Below are the code and all the weights of a small trained network. Each question names an input and a class and asks about switching units off, where a switched-off unit gives its printed mean instead of its output.

import numpy as np


def w(rows, s, z=0):
    codes = np.array(rows[::2]) - 128.0
    scale = np.full(codes.shape[1], s)
    scale[-1] = z or s
    return codes * scale


def norm(h):
    return h / np.sqrt((h * h).mean(-1, keepdims=True) + 1e-5)


def f(y):
    return y / 2 * (1 + np.tanh(0.7978845608 * (y + 0.044715 * y**3)))


def log_softmax(a):
    a = a - a.max(-1, keepdims=True)
    return a - np.log(np.exp(a).sum(-1, keepdims=True))


def net(x, mask):
    res = np.array(x, float).reshape(1, 2) / 4 @ E
    u = 0
    for l in range(2):
        y = f(norm(res) @ A[l][:, :-1].T + A[l][:, -1])
        res = res + np.where(mask[u : u + 15], y, B[l][:, -1]) @ B[l][:, :-1]
        u += 15
    return log_softmax(norm(res)[-1] @ U[:, :-1].T + U[:, -1])


A, B = {}, {}
E = w([
[250,253,121,148,154],'x0',
[164,46,150,238,52],'x1',
],0.0045)
A[0] = w([
[145,88,168,133,186,118],'L0N0',
[103,176,175,158,184,74],'L0N1',
[203,200,134,107,87,85],'L0N2',
[201,116,255,120,103,144],'L0N3',
[69,68,105,119,110,150],'L0N4',
[97,172,40,43,189,92],'L0N5',
[211,165,84,150,216,5],'L0N6',
[184,210,28,195,146,170],'L0N7',
[70,43,202,136,160,130],'L0N8',
[139,101,92,151,99,50],'L0N9',
[198,72,110,141,115,78],'L0N10',
[117,150,76,185,32,133],'L0N11',
[125,124,132,171,128,58],'L0N12',
[78,60,162,192,204,64],'L0N13',
[175,64,245,154,102,70],'L0N14',
],0.005,0.002)
B[0] = w([
[129,131,111,119,113,124],'L0N0',
[118,124,144,157,93,128],'L0N1',
[3,136,118,170,146,197],'L0N2',
[137,87,99,113,166,161],'L0N3',
[141,177,73,101,63,175],'L0N4',
[150,73,187,139,99,212],'L0N5',
[101,131,123,165,110,184],'L0N6',
[101,88,107,137,111,252],'L0N7',
[136,157,61,117,73,181],'L0N8',
[137,131,138,117,147,114],'L0N9',
[132,137,192,104,184,134],'L0N10',
[170,91,126,84,154,151],'L0N11',
[126,146,170,101,172,114],'L0N12',
[136,175,74,129,135,136],'L0N13',
[158,114,131,102,161,150],'L0N14',
],0.0052,0.0033)
A[1] = w([
[158,102,105,224,55,188],'L1N0',
[241,254,57,205,195,118],'L1N1',
[227,169,67,84,71,94],'L1N2',
[19,37,211,181,123,95],'L1N3',
[105,53,98,81,160,145],'L1N4',
[83,109,115,79,146,2],'L1N5',
[122,158,184,126,90,83],'L1N6',
[131,186,120,18,146,73],'L1N7',
[93,153,173,31,194,8],'L1N8',
[89,163,161,60,159,42],'L1N9',
[144,210,118,102,57,106],'L1N10',
[108,176,142,43,184,34],'L1N11',
[147,120,115,160,194,141],'L1N12',
[144,75,47,40,116,127],'L1N13',
[40,219,82,92,150,144],'L1N14',
],0.0065,0.0025)
B[1] = w([
[199,131,142,19,176,211],'L1N0',
[2,158,67,130,57,253],'L1N1',
[102,29,232,156,145,146],'L1N2',
[134,197,174,170,205,168],'L1N3',
[94,214,126,184,83,157],'L1N4',
[146,141,114,131,94,126],'L1N5',
[76,86,105,162,155,119],'L1N6',
[212,84,160,154,159,165],'L1N7',
[183,73,122,79,133,150],'L1N8',
[185,68,87,106,128,143],'L1N9',
[93,124,171,153,208,150],'L1N10',
[191,52,155,170,110,149],'L1N11',
[98,76,158,139,115,148],'L1N12',
[96,205,120,195,184,184],'L1N13',
[191,85,148,124,106,220],'L1N14',
],0.0056,0.0052)
U = w([
[57,175,39,125,80,200],'0',
[251,65,153,82,149,242],'1',
[106,162,227,186,230,2],'2',
],0.015,0.0018)

Each question gives the input, the list of numbers given to net, and the class t.
The units are the neurons (one row each of A and B). Each row of codes is followed by its name. A weight is (code - 128) times the scale printed after its matrix; where a second scale follows, it is the last column's (A, B and U).
mask holds one flag per neuron, layer by layer. A switched-off neuron (its flag False) gives its mean, the last column of its row in B, instead of its output. The means were averaged over made-up inputs and are rounded, as every weight is.
A unit's drop is (log p(t) with every unit on - log p(t) with that unit switched off) / (log p(t) with every unit on - log p(t) with every unit switched off).
most important unit: the unit with the biggest drop
k most important neurons: the k neurons with the biggest drops, biggest first
k most important neurons of layer l: the k neurons of layer l with the biggest drops, biggest first
drop of u: that unit's drop, to one decimal
input [-1,-1], class 2: most important unit -> L1N10
input [-6,-8], class 1: 2 most important neurons of layer 1 -> (L1N1 L1N7)
input [-3,-1], class 2: 3 most important neurons of layer 1 -> (L1N10 L1N1 L1N2)
input [-2,1], class 2: 2 most important neurons -> (L1N2 L1N13)
input [8,8], class 0: 3 most important neurons of layer 1 -> (L1N1 L1N14 L1N7)
input [-5,8], class 1: 2 most important neurons of layer 1 -> (L1N1 L1N0)
input [-3,3], class 2: 2 most important neurons -> (L1N13 L1N1)
input [3,0], class 2: 4 most important neurons -> (L0N2 L0N7 L1N3 L0N4)
input [3,2], class 2: 4 most important neurons -> (L0N2 L0N4 L0N7 L0N8)
input [6,-7], class 1: 3 most important neurons -> (L1N14 L1N7 L1N11)
input [0,3], class 2: 3 most important neurons of layer 0 -> (L0N5 L0N14 L0N11)
input [1,-3], class 2: 2 most important neurons -> (L0N5 L1N3)
input [5,4], class 0: 2 most important neurons -> (L1N1 L0N5)
input [2,3], class 2: most important unit -> L0N4
input [-1,0], class 2: 2 most important neurons of layer 1 -> (L1N2 L1N10)
input [1,-6], class 1: drop of L0N12 -> 0.0
input [7,6], class 0: drop of L1N1 -> 3.1
input [8,-6], class 0: drop of L1N1 -> 6.9
input [8,0], class 0: drop of L1N1 -> 0.4
input [0,-4], class 1: most important neuron of layer 0 -> (L0N7)
